Look-ups in named tables: a row name and a column name give one cell, copied from the table.

muped =
,met,vup,bonev,videm,ker,zupat,nenuril,nemufan,kemakip
kek,100,113,66,73,73,105,58,113,71
kepebe,95,108,58,115,89,97,97,76,51
tedes,60,84,79,96,75,117,57,118,56
kam,98,98,116,104,86,101,101,60,104
kul,113,60,71,87,110,73,113,76,78
deben,140,108,73,80,92,110,64,72,88
gor,89,210,93,120,7,122,100,90,144
butemip,112,79,62,108,102,91,103,59,106
zopad,98,107,107,124,72,76,98,98,110
mubafa,97,116,136,53,94,87,108,83,92
fir,102,74,80,26,76,81,99,113,140
lenal,88,101,95,77,94,81,77,107,89
ratem,114,97,82,108,143,71,79,153,105
tezo,56,36,91,72,73,112,119,50,54

tezo, videm => 72
tezo, kemakip => 54
fir, bonev => 80
butemip, vup => 79
mubafa, vup => 116
fir, ker => 76
lenal, videm => 77
fir, vup => 74
butemip, ker => 102

Table raluto
	pedado	goru	safomer	nid
linufo	-4.99	-3.44	0.36	-3.75
rizum	-4.99	0.63	1.60	-5.65
fosaf	-2.41	-4.15	0.39	0.96
rivatiz	1.56	-1.56	0.36	6.80
pamuku	-4.99	0.55	1.48	-5.46
suneke	-4.99	1.59	1.81	-8.79
sunab	-4.17	-2.38	0.36	-4.84
dufep	-6.69	0.08	-0.14	-8.85
zaz	-0.14	-1.74	-6.71	-5.46
vik	-4.99	1.25	1.76	-9.09
bazano	-4.99	1.55	1.60	-9.65
sov	1.41	-1.49	0.36	6.27
dip	4.89	0.04	-2.81	5.86
mev	-5.59	0.04	-1.16	-9.16

pedado of mev: -5.59
goru of mev: 0.04
pedado of rizum: -4.99
nid of suneke: -8.79
goru of sunab: -2.38
safomer of rivatiz: 0.36
nid of sunab: -4.84
nid of dufep: -8.85
safomer of vik: 1.76

vaka =
|  | vinuge | logez | fes | vun | nus |
|---|---|---|---|---|---|
| lopako | 108 | 94 | 71 | 195 | 208 |
| figepuz | 139 | 144 | 145 | 132 | 140 |
| tif | 131 | 131 | 133 | 136 | 129 |
| banoza | 139 | 144 | 144 | 131 | 140 |
| lepob | 134 | 130 | 130 | 140 | 132 |
| fug | 140 | 157 | 103 | 150 | 234 |
| vezi | 131 | 111 | 162 | 132 | 49 |
| bak | 139 | 151 | 94 | 160 | 242 |
| resem | 133 | 119 | 173 | 120 | 36 |

What is the nus of resem in vaka?
36
What is the fes of vezi in vaka?
162
What is the fes of banoza in vaka?
144
What is the fes of resem in vaka?
173
What is the vun of lepob in vaka?
140
What is the vun of fug in vaka?
150
What is the vun of bak in vaka?
160
What is the vinuge of vezi in vaka?
131
What is the logez of lepob in vaka?
130
What is the nus of bak in vaka?
242
What is the vun of figepuz in vaka?
132
What is the vun of lopako in vaka?
195
What is the logez of fug in vaka?
157
What is the nus of vezi in vaka?
49
What is the logez of banoza in vaka?
144
What is the nus of lopako in vaka?
208
What is the logez of figepuz in vaka?
144
What is the nus of banoza in vaka?
140
What is the fes of bak in vaka?
94
What is the fes of fug in vaka?
103
Row with the largest nus: bak

